Here is a tiny trained network, its code and every weight. The questions are about switching its units off for an input and a target symbol, where a switched-off unit gives its printed mean instead of its output.

import numpy as np


def w(rows, s, z=0):
    codes = np.array(rows[::2]) - 128.0
    scale = np.full(codes.shape[1], s)
    scale[-1] = z or s
    return codes * scale


def norm(h):
    return h / np.sqrt((h * h).mean(-1, keepdims=True) + 1e-5)


def f(y):
    return y / 2 * (1 + np.tanh(0.7978845608 * (y + 0.044715 * y**3)))


def softmax(a):
    e = np.exp(a - a.max(-1, keepdims=True))
    return e / e.sum(-1, keepdims=True)


def log_softmax(a):
    a = a - a.max(-1, keepdims=True)
    return a - np.log(np.exp(a).sum(-1, keepdims=True))


def net(x, mask):
    ids = ['αβεζθλπσψω'.index(c) for c in x.split()]
    T = len(ids)
    res = E[ids] + P[:T]
    q, k, v = (norm(res) @ M[0].T for M in (Q, K, V))
    z = softmax(np.where(np.tri(T) > 0, q @ k.T / 3**0.5, -1e9)) @ v
    res = res + np.where(mask[0], z, O[0][:, -1]) @ O[0][:, :-1]
    y = f(norm(res) @ A[0][:, :-1].T + A[0][:, -1])
    res = res + np.where(mask[1:13], y, B[0][:, -1]) @ B[0][:, :-1]
    return log_softmax(norm(res)[-1] @ U[:, :-1].T + U[:, -1])


Q, K, V, O, A, B = {}, {}, {}, {}, {}, {}
E = w([
[53,86,44,186,150,106,64,89,207,143,154],'α',
[85,178,156,141,99,73,155,130,122,49,147],'β',
[159,247,18,147,181,60,158,161,213,150,106],'ε',
[91,39,97,234,138,193,92,195,132,67,133],'ζ',
[184,137,135,136,167,118,188,126,101,138,95],'θ',
[103,29,58,177,150,225,95,168,167,97,122],'λ',
[94,176,122,51,173,144,136,255,84,91,118],'π',
[179,214,132,248,89,97,100,46,61,146,55],'σ',
[174,179,135,186,159,85,55,134,122,159,121],'ψ',
[104,162,118,78,101,99,172,95,126,84,133],'ω',
],0.02)
P = w([
[97,130,144,147,104,144,199,144,102,199,197],'0',
[83,129,126,141,150,86,138,135,87,157,150],'1',
[110,118,212,145,132,109,170,178,151,174,145],'2',
[142,103,134,118,94,119,175,168,143,158,137],'3',
[23,208,164,116,179,208,86,78,107,154,101],'4',
[124,80,48,96,134,46,128,124,68,107,95],'5',
[140,141,89,110,160,169,148,106,65,153,232],'6',
[77,110,94,123,142,69,78,105,118,110,21],'7',
[124,145,153,89,212,215,124,77,116,56,137],'8',
[77,155,130,103,96,214,132,159,142,178,62],'9',
[85,157,73,91,140,132,42,99,96,164,123],'10',
[95,132,109,89,131,158,64,112,162,82,1],'11',
[161,92,57,95,167,110,119,112,95,76,149],'12',
],0.015)
Q[0] = w([
[104,90,62,153,142,84,32,132,127,130,52],'head 0',
[96,7,181,114,71,89,243,171,137,136,109],'head 0',
[199,92,55,152,127,18,137,78,82,115,216],'head 0',
],0.014)
K[0] = w([
[96,158,187,129,212,172,107,98,175,71,66],'head 0',
[119,150,154,164,111,160,182,130,119,230,254],'head 0',
[89,120,170,129,47,136,131,185,188,190,34],'head 0',
],0.016)
V[0] = w([
[139,130,83,96,250,109,94,142,222,199,155],'head 0',
[1,126,86,114,74,101,203,88,201,56,162],'head 0',
[81,142,131,243,149,137,65,166,104,47,163],'head 0',
],0.0076)
O[0] = w([
[111,114,93,125,197,73,200,85,152,177,220,190],'head 0',
[87,152,19,186,116,193,80,173,104,98,88,3],'head 0',
[254,71,72,126,35,171,177,158,133,115,228,252],'head 0',
],0.0093,0.0061)
A[0] = w([
[140,133,130,161,133,114,161,156,206,107,131,180],'neuron 0',
[163,119,147,167,165,146,159,154,95,165,110,162],'neuron 1',
[152,110,100,134,132,106,120,112,94,136,101,143],'neuron 2',
[103,145,99,135,121,139,91,156,102,124,93,147],'neuron 3',
[101,127,138,54,168,129,136,231,73,114,146,5],'neuron 4',
[78,124,123,90,94,113,136,161,121,98,156,138],'neuron 5',
[103,96,176,120,134,109,139,84,142,152,108,67],'neuron 6',
[124,200,122,133,165,82,161,99,160,145,111,111],'neuron 7',
[154,112,185,128,68,135,124,92,64,117,118,78],'neuron 8',
[129,93,93,159,114,165,158,134,154,118,149,157],'neuron 9',
[148,135,117,213,92,102,54,35,179,158,131,173],'neuron 10',
[65,2,75,187,155,191,126,141,188,127,168,74],'neuron 11',
],0.019,0.011)
B[0] = w([
[125,134,96,102,122,129,144,110,131,145,158,189],'neuron 0',
[79,127,152,124,109,114,138,132,112,104,134,199],'neuron 1',
[108,156,157,125,133,175,126,125,135,124,133,168],'neuron 2',
[160,99,158,124,146,108,164,124,162,143,141,162],'neuron 3',
[167,157,164,110,159,158,161,167,35,112,161,135],'neuron 4',
[105,126,170,128,142,151,141,133,105,128,116,145],'neuron 5',
[150,133,148,110,166,121,80,110,96,130,126,151],'neuron 6',
[191,122,88,133,115,134,103,174,149,144,115,205],'neuron 7',
[156,125,88,160,139,136,135,97,112,150,100,168],'neuron 8',
[127,131,141,138,140,106,69,123,134,133,127,177],'neuron 9',
[166,135,140,87,153,186,131,94,138,146,106,253],'neuron 10',
[156,1,118,72,134,181,106,120,107,140,66,193],'neuron 11',
],0.023,0.015)
U = w([
[62,4,101,117,165,170,78,124,115,184,119,152],'α',
[205,49,196,186,57,171,91,182,195,71,124,79],'β',
[122,139,1,179,145,132,143,197,168,164,120,204],'ε',
[169,136,123,162,12,130,22,109,83,86,167,76],'ζ',
[167,179,176,108,164,49,10,140,115,148,43,99],'θ',
[5,183,149,119,114,124,57,73,169,126,147,253],'λ',
[103,166,145,31,70,226,184,245,68,103,125,70],'π',
[146,176,108,196,87,143,152,45,80,162,25,145],'σ',
[206,103,172,82,130,84,166,50,160,174,194,77],'ψ',
[48,133,173,146,215,95,175,129,230,157,61,160],'ω',
],0.0057,0.0042)

Each question gives the input, a string of symbols that net reads in full, and the target symbol t.
The units are the heads (3 rows each of Q, K, V and O) and the neurons (one row each of A and B). Each row of codes is followed by its name. A weight is (code - 128) times the scale printed after its matrix; where a second scale follows, it is the last column's (O, A, B and U).
mask holds one flag per unit, heads first, then neurons. A switched-off unit (its flag False) gives its mean, the last column of its rows in O or B, instead of its output. The means were averaged over made-up inputs and are rounded, as every weight is.
A unit's drop is (log p(t) with every unit on - log p(t) with that unit switched off) / (log p(t) with every unit on - log p(t) with every unit switched off).
The circuit of an input: a set's keep is (log p(t) with only the set's units on - log p(t) with every unit switched off) / (log p(t) with every unit on - log p(t) with every unit switched off). Starting from the 12 units with the biggest drops (on a tie, the unit counted first), units are removed one at a time, each time the one whose removal leaves the highest keep (on an exact tie, the one counted first), for as long as the keep stays at least 0.8.
units of the circuit, in order: the units of the circuit, biggest drop first
most important unit: the unit with the biggest drop
top k neurons: the k neurons with the biggest drops, biggest first
drop of u: that unit's drop, to one decimal
input ψ σ ψ α θ θ ψ ψ λ ω θ, target ψ: units of the circuit, in order	head 0; neuron 11
input θ ω ω λ ψ σ ψ, target σ: units of the circuit, in order	head 0; neuron 8; neuron 11; neuron 7
input σ θ ψ ψ θ ψ ζ ψ ψ β, target ζ: units of the circuit, in order	head 0; neuron 9; neuron 10; neuron 11
input α σ ψ ψ ω, target σ: units of the circuit, in order	head 0; neuron 8; neuron 11; neuron 10
input ζ ψ ψ ω, target ζ: units of the circuit, in order	head 0; neuron 9; neuron 10; neuron 11
input θ θ θ ψ α ψ σ ζ σ ψ θ, target ζ: top 4 neurons	neuron 10; neuron 11; neuron 9; neuron 7
input ψ ζ θ ω ψ ε ω, target ω: units of the circuit, in order	head 0; neuron 3; neuron 11; neuron 10
input ε ψ α ζ ψ λ ψ σ λ α β, target σ: top 3 neurons	neuron 8; neuron 11; neuron 10
input ψ ψ ψ ψ β ψ, target β: most important unit	head 0
input σ ζ β σ ψ σ β ψ ω σ ω β, target ω: units of the circuit, in order	head 0; neuron 3; neuron 11; neuron 7
input ω ψ β, target ω: units of the circuit, in order	head 0; neuron 3; neuron 11
input α α σ ψ ψ ψ ψ ψ θ ε ψ α θ, target ε: units of the circuit, in order	head 0; neuron 7; neuron 10; neuron 11
input ψ ψ β θ ω, target ψ: units of the circuit, in order	head 0; neuron 10
input θ ε θ β θ θ π ω θ β, target π: most important unit	neuron 5
input σ ψ π ψ θ π θ λ θ, target π: top 3 neurons	neuron 1; neuron 11; neuron 9
input θ σ β θ ψ β, target β: top 3 neurons	neuron 3; neuron 10; neuron 1
input θ ω ψ ψ σ ψ, target σ: top 3 neurons	neuron 8; neuron 11; neuron 7
input π ε λ θ ψ β, target λ: top 2 neurons	neuron 11; neuron 7
input θ ε β ψ ψ θ ψ σ π θ ω, target σ: top 2 neurons	neuron 8; neuron 11
input ψ α σ σ ψ ψ ψ ψ ψ λ ψ ε θ, target λ: most important unit	neuron 11
input α ζ ω ψ ψ ψ β σ ψ ω, target β: top 4 neurons	neuron 3; neuron 10; neuron 11; neuron 9
input θ ψ ω π ε σ β, target π: top 2 neurons	neuron 5; neuron 9
input ζ θ θ θ, target ζ: top 3 neurons	neuron 9; neuron 10; neuron 11
input ψ β θ ζ θ, target β: top 3 neurons	neuron 3; neuron 10; neuron 11
input ζ ψ ω ω β β ψ θ ε, target ε: top 2 neurons	neuron 7; neuron 10
input θ ε β β σ α ψ θ, target σ: drop of head 0	1.8
input ε ψ ψ π ω θ θ, target π: drop of neuron 9	0.1
input ψ θ ψ ψ ψ λ σ ψ θ, target λ: drop of neuron 10	0.2
input ψ α σ ψ β, target α: drop of head 0	2.8
input θ θ θ ω, target θ: top neuron	neuron 6
